In the rows, zero is written as 128.
Known rows:
J359: [125 131 129 115 126 124 117 128 116 127 113 124 149 117 138 120 132 130
 130 131 138 135 132 132 127 127]
J394: [124 131 140 122 116 129 131 128 117 126 123 121 169 127 133 122 138 132
 126 135 135 138 133 116 124 127]
J528: [147  82  93 122 162 143 134 130  99 130 112 128 170 162 149 132 159 138
 109 116 115  87 177 134 130 145]
J951: [144  94  82 125 173 143 135 132 113 131 116 126 154 171 133 126 147 129
 114 113 114  99 166 149 137 144]
J459: [127 121 103 134 122 126 131 123 119 127 136 120 105 122 128 131 116 141
 122 123 129 124 124 131 120 115]
J625: [127 124  81 117 126 129 133 130 116 125 132 118 119 100 121 136 114 125
 133 132 126 128 126 114 118 127]
J662: [133 137 138 133 108 129 128 119 132 129 137 133 132 113 122 128 128 126
 123 131 121 123 126 125 121 129]
J652: [131 117 148 121 118 125 120 123 136 132 120 140 128 117 135 125 131 131
 130 131 135 128 126 130 126 123]
J199: [128 123 107 134 119 125 120 120 120 126 132 116 110 138 134 127 123 134
 126 123 127 125 123 132 122 118]
J156: [133 111  54 158 187 130 149 137 156 121 163  98 103 209 101 131 119 118
 127  99  96 131 133 131 138 146]
J602: [132 122  68 149 205 134 151 145 131 124 137 113 105 201 113 133 129 132
 117 107 107 118 144 149 149 143]
J763: [126 137 127 128 133 121 127 131 137 127 130 131 124 125 124 128 125 126
 136 128 130 137 123 129 133 128]
J77: [127 131 135 127 132 124 124 130 129 128 125 132 129 121 131 129 129 132
 132 128 131 132 127 128 130 129]
J433: [125 149 116 126 127 124 125 133 136 125 130 135 145 120 119 124 124 120
 131 131 126 144 123 133 129 128]
J539: [126 126 168 129 100 127 133 118 120 128 134 122 151 123 138 121 138 138
 126 131 134 125 132 116 122 125]
J851: [129 145 145 136 109 125 128 122 144 129 145 137 129 115 118 127 125 123
 126 132 120 127 123 130 124 128]
J5: [132 122 164 125 111 124 126 126 139 131 129 142 133 108 132 134 137 130
 133 134 132 121 129 118 122 126]
J186: [130 127 121 134 114 137 121 121 121 127 118 138 109 137 133 137 126 130
 126 133 125 123 113 117 125 121]
J873: [123 130 161 130 123 127 131 132 134 128 126 122 140 134 131 120 130 130
 132 131 137 141 124 121 128 126]

Facts:
J100: ψ 871; δ J873; Λ c; σ g
J106: ψ 377; δ J429; Λ a; σ j
J109: ψ 503; δ J702; Λ c; σ e
J126: δ J969; Π J567; Λ b; σ h
J142: ψ 871; δ J567; Λ b; σ h
J143: ψ 573; δ J557; Π J458; Λ a; σ f
J149: ψ 54; δ J574; Λ d; σ i
J156: δ J645; Π J728; Λ b; σ h
J161: ψ 625; δ J804; Π J259; Λ c; σ e
J176: ψ 54; δ J711; Π J149; Λ a; σ i
J186: ψ 716; δ J969; Π J832; Λ b; σ j
J189: δ J429; Λ a; σ j
J195: Λ d; σ f
J196: δ J993; Λ a; σ i
J198: δ J969; Λ a; σ h
J199: ψ 625; δ J797; Λ c; σ h
J203: δ J299; Λ b; σ g
J205: ψ 281; δ J703; Λ d; σ e
J212: δ J432; Π J732; Λ c; σ f
J219: ψ 625; δ J299; Λ a; σ e
J228: δ J299; Λ a; σ g
J231: ψ 573; δ J48; Π J156; Λ d; σ f
J232: ψ 716; δ J557; Λ b; σ g
J242: ψ 281; δ J539; Λ a; σ h
J243: ψ 377; δ J539; Π J186; Λ a; σ g
J259: δ J969; Π J787; Λ b; σ g
J266: δ J993; Λ b; σ i
J267: ψ 625; δ J266; Λ b; σ g
J270: ψ 281; δ J557; Λ c; σ e
J273: ψ 370; δ J804; Π J534; Λ c; σ g
J281: ψ 54; δ J266; Λ a; σ f
J285: ψ 716; δ J567; Λ a; σ f
J287: ψ 871; δ J299; Λ a; σ h
J29: δ J79; Π J724; Λ b; σ h
J290: ψ 871; δ J711; Λ a; σ i
J291: δ J969; Λ a; σ j
J299: δ J557; Λ d; σ f
J304: δ J299; Λ c; σ h
J319: ψ 871; δ J832; Π J475; Λ d; σ e
J343: ψ 573; δ J804; Λ d; σ i
J344: ψ 370; δ J195; Λ c; σ e
J359: ψ 573; δ J873; Π J319; Λ a; σ f
J374: δ J196; Π J630; Λ a; σ h
J380: ψ 281; δ J739; Π J993; Λ d; σ g
J390: ψ 716; δ J539; Λ a; σ h
J391: ψ 573; δ J993; Λ a; σ e
J392: δ J787; Λ a; σ i
J394: δ J916; Π J56; Λ a; σ e
J400: ψ 503; δ J429; Π J821; Λ a; σ e
J405: ψ 625; δ J592; Π J471; Λ d; σ h
J406: ψ 281; δ J299; Λ b; σ j
J415: ψ 281; δ J711; Λ b; σ g
J429: δ J873; Π J526; Λ b; σ g
J432: δ J645; Λ b; σ h
J433: ψ 54; δ J935; Λ a; σ e
J434: ψ 573; δ J645; Λ c; σ h
J439: ψ 503; δ J48; Λ c; σ g
J446: ψ 503; δ J804; Λ c; σ j
J45: ψ 503; δ J557; Λ a; σ g
J453: δ J804; Λ a; σ e
J455: ψ 377; δ J797; Λ d; σ f
J458: δ J969; Π J888; Λ a; σ e
J459: δ J432; Λ c; σ j
J464: δ J432; Π J984; Λ c; σ i
J465: δ J539; Π J603; Λ b; σ j
J468: ψ 370; δ J432; Π J737; Λ c; σ j
J471: ψ 54; δ J808; Π J688; Λ d; σ g
J475: ψ 871; δ J969; Π J429; Λ d; σ f
J48: Π J561; Λ a; σ e
J480: ψ 716; δ J804; Π J722; Λ a; σ f
J5: ψ 871; δ J935; Π J243; Λ b; σ g
J501: ψ 716; δ J645; Λ b; σ g
J504: ψ 503; δ J196; Π J480; Λ c; σ e
J506: ψ 377; δ J935; Λ b; σ e
J519: ψ 573; δ J79; Π J98; Λ d; σ g
J521: δ J703; Λ a; σ g
J526: ψ 871; δ J429; Λ c; σ h
J528: δ J935; Π J864; Λ a; σ g
J534: ψ 871; δ J539; Π J703; Λ a; σ j
J539: δ J195; Π J126; Λ c; σ e
J547: δ J299; Π J951; Λ a; σ h
J550: δ J432; Π J697; Λ d; σ f
J551: ψ 871; δ J702; Λ b; σ i
J555: ψ 281; δ J432; Π J602; Λ a; σ i
J557: Λ b; σ j
J56: ψ 370; δ J969; Π J109; Λ a; σ g
J561: ψ 625; δ J429; Λ b; σ h
J564: ψ 54; δ J703; Λ d; σ f
J567: δ J48; Π J304; Λ b; σ j
J574: δ J993; Λ a; σ f
J592: Π J281; Λ b; σ j
J598: δ J432; Λ a; σ e
J602: ψ 370; δ J429; Π J231; Λ a; σ j
J603: δ J567; Π J555; Λ b; σ h
J611: ψ 370; δ J557; Λ b; σ f
J615: ψ 625; δ J539; Π J380; Λ a; σ g
J625: ψ 871; δ J432; Π J464; Λ a; σ f
J629: ψ 281; δ J574; Λ a; σ i
J630: δ J797; Λ a; σ j
J644: ψ 871; δ J79; Λ b; σ h
J645: Π J519; Λ a; σ g
J652: ψ 54; δ J539; Π J625; Λ b; σ i
J662: ψ 377; δ J195; Λ c; σ e
J674: ψ 716; δ J429; Λ c; σ f
J675: ψ 503; δ J645; Λ d; σ e
J686: ψ 54; δ J195; Π J873; Λ d; σ i
J687: ψ 503; δ J195; Λ a; σ e
J688: ψ 871; δ J739; Λ d; σ e
J695: ψ 54; δ J739; Π J574; Λ c; σ i
J697: δ J299; Λ a; σ f
J702: δ J916; Λ c; σ f
J703: δ J48; Π J629; Λ c; σ j
J711: δ J916; Λ d; σ h
J714: ψ 573; δ J797; Λ a; σ h
J716: ψ 377; δ J832; Λ b; σ i
J722: δ J299; Λ c; σ e
J724: ψ 377; δ J703; Π J433; Λ a; σ e
J728: ψ 871; δ J195; Π J374; Λ b; σ h
J732: ψ 625; δ J711; Λ b; σ i
J737: ψ 503; δ J432; Λ a; σ g
J739: δ J993; Π J686; Λ a; σ f
J740: ψ 503; δ J935; Λ d; σ i
J763: δ J429; Λ d; σ f
J77: δ J574; Λ d; σ f
J777: ψ 281; δ J429; Π J851; Λ b; σ g
J787: δ J645; Π J944; Λ b; σ h
J79: δ J916; Λ c; σ g
J797: δ J645; Λ c; σ f
J804: δ J916; Λ b; σ e
J808: δ J557; Π J528; Λ d; σ j
J810: ψ 370; δ J539; Π J819; Λ a; σ e
J819: ψ 377; δ J916; Λ a; σ e
J821: ψ 716; δ J797; Λ c; σ i
J824: ψ 625; δ J195; Λ b; σ j
J825: ψ 625; δ J702; Λ a; σ h
J830: ψ 503; δ J574; Π J921; Λ c; σ e
J832: δ J873; Λ a; σ i
J843: ψ 503; δ J592; Λ a; σ f
J848: ψ 54; δ J196; Λ c; σ j
J851: ψ 377; δ J557; Λ c; σ e
J856: ψ 503; δ J969; Λ b; σ h
J859: ψ 871; δ J703; Λ a; σ g
J862: ψ 871; δ J993; Λ c; σ j
J864: δ J299; Π J960; Λ a; σ g
J87: ψ 281; δ J804; Λ c; σ f
J871: ψ 281; δ J969; Λ c; σ g
J873: Π J392; Λ d; σ h
J88: δ J432; Λ a; σ g
J888: ψ 377; δ J592; Λ c; σ i
J899: ψ 370; δ J394; Λ a; σ g
J909: ψ 573; δ J567; Λ b; σ j
J910: ψ 281; δ J935; Π J212; Λ a; σ e
J916: Λ c; σ g
J921: ψ 281; δ J592; Λ a; σ f
J924: ψ 370; δ J935; Λ a; σ h
J935: δ J557; Λ d; σ g
J944: ψ 54; δ J429; Λ d; σ j
J950: δ J48; Λ b; σ i
J951: ψ 503; δ J299; Π J465; Λ a; σ i
J956: ψ 377; δ J804; Π J763; Λ c; σ i
J960: ψ 625; δ J645; Π J547; Λ a; σ h
J969: δ J645; Λ c; σ j
J98: ψ 281; δ J48; Π J406; Λ b; σ i
J980: ψ 716; δ J432; Λ a; σ j
J984: ψ 625; δ J969; Λ d; σ g
J989: ψ 281; δ J196; Λ c; σ h
J993: Λ a; σ i

Rows:
No name comes twice in this set of rows, the named rows included.
[123 138 161 138 125 127 136 121 118 128 129 127 115 130 136 128 132 147
 123 127 135 123 125 131 135 125]  J344
[129 141 106 122 120 131 125 130 123 126 125 134 145 110 121 130 126 121
 124 136 124 134 125 126 125 127]  J724
[129 117  94 119 129 127 130 124 109 124 126 121 122 111 136 130 121 140
 128 128 131 129 130 123 122 127]  J550
[124 120 137 138 107 130 124 120 115 126 133 109 130 157 135 126 128 128
 123 125 126 123 122 117 123 116]  J969
[124 142 170 140 118 120 124 130 145 131 137 128 113 128 123 127 123 130
 129 126 131 126 122 134 129 124]  J304
[125 125 129 132 115 129 138 123 125 130 138 117  81 127 124 135 114 125
 128 125 127 119 117 119 128 119]  J821
[129 130 162 129 125 128 133 126 141 131 131 140 117 113 128 134 131 129
 128 133 133 126 126 124 130 133]  J232
[133 120 148 120 111 135 127 117 136 133 129 145 126  94 130 133 133 124
 127 138 130 122 125 123 125 135]  J777
[148  94  91 143 168 139 133 130 133 127 130 135 138 181 130 134 145 140
 113 111 106 103 156 140 131 139]  J465
[128 130 158 132 115 127 135 123 127 130 137 127 113 112 128 135 129 130
 125 132 127 112 126 125 127 127]  J674
[127 140 121 130 127 126 121 135 143 128 126 138 127 125 121 124 120 125
 129 130 128 141 119 140 128 125]  J944
[131 122 156 122 104 128 124 121 130 134 129 137 119 106 133 129 130 125
 124 130 131 110 132 130 123 122]  J956
[117 129 116 124 136 132 129 127  99 124 111 112 108 147 143 133 127 130
 126 125 132 129 121 122 139 124]  J56

The same objects again, as new rows of numbers:
Known rows:
J630: [111 143 151 121 155 117 139 159 151 124 161 153 161 176 157 123 124 107
 121 116 167 130 118 129 216  91 111 128 159 125 144 183 203]
J924: [110 119 128 137 107 127 120 143  97 143 125 118 142 129 110 160 164 133
 107 119 128 131 129 138 137 138 125 115 111 107 161 115 112]
J287: [122 138 134 127 119 154 138 103 116 115 137 124 107 111  96 169 132  90
 140  95 121 100 118 143  86 138 146 112 141 136 121 107 103]
J391: [110 145 136 134 116 123 125 120 146 130 132 130 127 125 116 151 130 109
 136 142 137 128 138 134 109 126 149  98 121 128 141  96 105]
J390: [127 139 132 134 119 144 133 121 109 123 130 119 142 119 119 150 144 131
 127 121 136 119 132 138 119 128 126 127 133 131 138 135 128]
J291: [110 135 111 154 129 129 134 127 138  99 169 125 166 123 171 104 129 145
 132 154 137 122 130 124 214 106 102 154 147 146 110 145 168]
J98: [135 127 124 133 130 111 119 112 107 133 127 111 136 145 113 128 113 123
 145 112 138 122 122 126 106 132 145 129 130 121  85 126 139]
J824: [147 147 133 133 116 111 125 135 142 143 114 127 125 173 111 127 133 151
 131 140 145 136 144 123 125 137 149 109 136 125 111  98 131]
J950: [143 127 122 127 124 131 129 135 110 124 121 121 143 146 126 137 121 143
 114 135 130 130 121 118 152 139 121 140 145 119  95 144 145]
J567: [152 120 138 128 138 108 135 155 127 121  97 121 135 141 141 141 153 175
  95 144 121 136 110 132 154 123 108 130 162 127 105 140 106]
J787: [123 127 115 125 155 121 134 150 121 126 159 126 189 125 151 109 124 170
 106 147 145 115 149 149 174 113 121 159 127 130 136 153 155]
J909: [132 133 135 133 119 109 112 114 151 154 143 121 127 140 116 147 109 118
 136 137 133 131 136 134 122 128 153 100 133 130 103  96 116]
J161: [164 124 119 127 108 157 118 111 126 131 112 105 124 114 119  93 128 194
 146 172 113 149 161 131  80 160 161 125 108 136 117  72  83]
J446: [155  86 137 126 125 141 130 107 126 154 130 137 109 152 113 111 108 119
 138 118 112 136 125 128 113 133 138 116 122 135 118 128 104]
J674: [146  92 121 120 135 139 132 126 142 145 121 147 102 134 114 114 111 120
 125 124 110 131 136 117 114 132 117 126 117 124 127 128 119]
J703: [152  79 132 123 128 125 123 138 103 152 113 134 137 155 122 106 127 149
 118 125 111 148 118 120 137 133 106 137 125 119 124 151 128]
J79: [140  83 116 121 133 123 135 146 122 151 103 144 116 140 129  98 130 149
 116 131 103 149 119 107 129 129 113 130 109 120 139 142 121]
J87: [157 106 127 123 131 143 139 123 128 146 123 137  97 141 113 106 110 118
 136 112 111 134 131 118 103 135 119 116 128 131 112 115 112]
J205: [113 144 133 127 126 132 128 126 118 107 121 124 119 109 127 134 148 111
 149 126 132 120 117 129 105 126 144 122 129 135 146 127 128]

Rows:
No name comes twice in this set of rows, the named rows included.
[ 99 134 143 126 135 117 131 135 127 154 167 146 173 178 149 119 105  92
 132 105 171 128 134 129 191 107 122 140 141 111 137 187 224]  J392
[159 126 111 140 136 123 111  99 120 104 109  93 122  74 146 133 128 172
 128 155 101 113 126 150 108 140 136 140 144 146  91  93  49]  J652
[ 64  97 129 127 109  78 133 116  85 182 145 134 139 190  72 141 120  49
 151  66 175 114 117 110  75 127 149 120  79  73 152 152 200]  J433
[112 157 140 136 137 126 126 125 167 133 174 122 170 123 148 125 117 127
 141 143 157 118 164 166 156 119 149 111 128 136 162 112 130]  J714
[114 157 154 162 136 130 150 158 219 108 172 149 127 170 166 119 168  83
 143 127 165 138 129 122 221  88 112  78 168 144 147 133 171]  J984
[101 120  80 113  87 134 129  96  55 139 126 102 170  98  85 111  93 180
 138 159 126 117 154 116  60 169 146 189  76 121  97 112 160]  J29
[ 83 167 139  89 144  89 116 124 153 161 173 156 146 170 127 117  47  53
 153  86 184 122 140 123 119 117 157 152  85 120 164 167 225]  J737
[132 126 153 141 138 109 141 163 120 137 117 144 144 179 137 151 158 103
 110  89 150 143  98 123 182 118 109 113 159 103 136 166 160]  J832
[116 181 109 133  86 155 115 111 108 101 116  87 145  84 119 114 146 169
 155 161 144 143 168 139  79 150 163 133  92 128 140  83 120]  J405
[138 178 146 106 180 118 102 129 184  98 153 139 120 100 164 146  93 110
 125 118 132 114 144 166 141 107 139 135 130 159 163 128  95]  J625
[147 104 144 129 144 150 127 122 168 160 179 130 164 143 140 105 100 131
 140 135 138 130 173 162 153 125 137 112 120 147 154 106 112]  J434
[148  74 158 125 137 127 154 139 134 179 141 162 102 193  87 123 136  79
 126  81 137 131 110 119 119 128 134  89 143 113 133 140 130]  J851
[141 203 122  93 146 147  98 138 145  66 109 119 141  52 193 117 116 190
 113 174 112 145 161 145 150 134 123 184 113 163 170 137 110]  J550

